Below is a small trained network, with its code and all its weights. Each question gives an input and a class and asks what happens when units are switched off, that is, made to give their printed mean instead of their output.

import numpy as np


def w(rows, s, z=0):
    codes = np.array(rows[::2]) - 128.0
    scale = np.full(codes.shape[1], s)
    scale[-1] = z or s
    return codes * scale


def norm(h):
    return h / np.sqrt((h * h).mean(-1, keepdims=True) + 1e-5)


def f(y):
    return y / 2 * (1 + np.tanh(0.7978845608 * (y + 0.044715 * y**3)))


def log_softmax(a):
    a = a - a.max(-1, keepdims=True)
    return a - np.log(np.exp(a).sum(-1, keepdims=True))


def net(x, mask):
    res = np.array(x, float).reshape(1, 3) / 4 @ E
    u = 0
    for l in range(2):
        y = f(norm(res) @ A[l][:, :-1].T + A[l][:, -1])
        res = res + np.where(mask[u : u + 7], y, B[l][:, -1]) @ B[l][:, :-1]
        u += 7
    return log_softmax(norm(res)[-1] @ U[:, :-1].T + U[:, -1])


A, B = {}, {}
E = w([
[241,61,26],'x0',
[38,2,149],'x1',
[118,143,125],'x2',
],0.008)
A[0] = w([
[162,165,161,117],'L0N0',
[221,110,117,204],'L0N1',
[133,227,115,252],'L0N2',
[107,212,201,184],'L0N3',
[174,138,25,131],'L0N4',
[206,7,119,102],'L0N5',
[93,128,254,165],'L0N6',
],0.0097,0.0025)
B[0] = w([
[193,123,147,149],'L0N0',
[115,80,171,212],'L0N1',
[208,162,119,238],'L0N2',
[120,255,105,244],'L0N3',
[31,130,187,215],'L0N4',
[70,162,88,230],'L0N5',
[80,165,168,253],'L0N6',
],0.006,0.0046)
A[1] = w([
[100,178,154,2],'L1N0',
[162,136,173,7],'L1N1',
[124,222,203,175],'L1N2',
[233,120,3,172],'L1N3',
[111,18,96,49],'L1N4',
[205,172,50,192],'L1N5',
[114,104,168,83],'L1N6',
],0.012,0.003)
B[1] = w([
[128,141,117,148],'L1N0',
[137,95,99,119],'L1N1',
[178,114,168,254],'L1N2',
[5,141,120,230],'L1N3',
[140,133,146,201],'L1N4',
[103,140,176,220],'L1N5',
[100,133,150,131],'L1N6',
],0.012,0.0069)
U = w([
[247,204,161,254],'0',
[55,126,247,254],'1',
[99,36,96,129],'2',
[223,91,118,2],'3',
[254,114,58,2],'4',
],0.0099,0.0032)

Each question gives the input, the list of numbers given to net, and the class t.
The units are the neurons (one row each of A and B). Each row of codes is followed by its name. A weight is (code - 128) times the scale printed after its matrix; where a second scale follows, it is the last column's (A, B and U).
mask holds one flag per neuron, layer by layer. A switched-off neuron (its flag False) gives its mean, the last column of its row in B, instead of its output. The means were averaged over made-up inputs and are rounded, as every weight is.
A unit's drop is (log p(t) with every unit on - log p(t) with that unit switched off) / (log p(t) with every unit on - log p(t) with every unit switched off).
The circuit of an input: a set's keep is (log p(t) with only the set's units on - log p(t) with every unit switched off) / (log p(t) with every unit on - log p(t) with every unit switched off). Starting from the 12 units with the biggest drops (on a tie, the unit counted first), units are removed one at a time, each time the one whose removal leaves the highest keep (on an exact tie, the one counted first), for as long as the keep stays at least 0.8.
units of the circuit, in order: the units of the circuit, biggest drop first
k most important neurons: the k neurons with the biggest drops, biggest first
top k neurons in layer l: the k neurons of layer l with the biggest drops, biggest first
drop when u is switched off: that unit's drop, to one decimal
input [-8,0,-3], class 0: units of the circuit, in order	L1N3, L0N3, L1N2, L0N4
input [2,6,6], class 2: 4 most important neurons	L1N5, L1N3, L1N2, L0N4
input [1,1,3], class 2: units of the circuit, in order	L1N5, L0N6, L1N2, L0N3
input [1,1,-7], class 2: 2 most important neurons	L1N5, L0N5
input [-1,-2,-7], class 0: top neuron in layer 1	L1N2
input [2,1,8], class 2: 2 most important neurons	L1N5, L1N2
input [7,-6,0], class 1: top 2 neurons in layer 1	L1N3, L1N5
input [2,4,0], class 2: units of the circuit, in order	L1N5, L1N3, L1N2
input [-8,0,-5], class 0: 3 most important neurons	L1N3, L0N3, L1N2
input [2,6,8], class 2: 4 most important neurons	L1N5, L1N3, L1N2, L0N4
input [4,2,5], class 2: 2 most important neurons	L1N5, L1N3
input [7,-7,-8], class 1: top 2 neurons in layer 1	L1N3, L1N5
input [6,-6,-7], class 1: drop when L1N3 is switched off	0.2
input [1,2,-2], class 2: drop when L1N5 is switched off	0.4
input [7,-1,1], class 1: drop when L1N3 is switched off	0.1
input [-2,-3,7], class 0: drop when L1N6 is switched off	0.0
input [-7,-4,4], class 0: most important neuron	L1N3
input [8,-7,5], class 1: 2 most important neurons	L1N3, L1N5
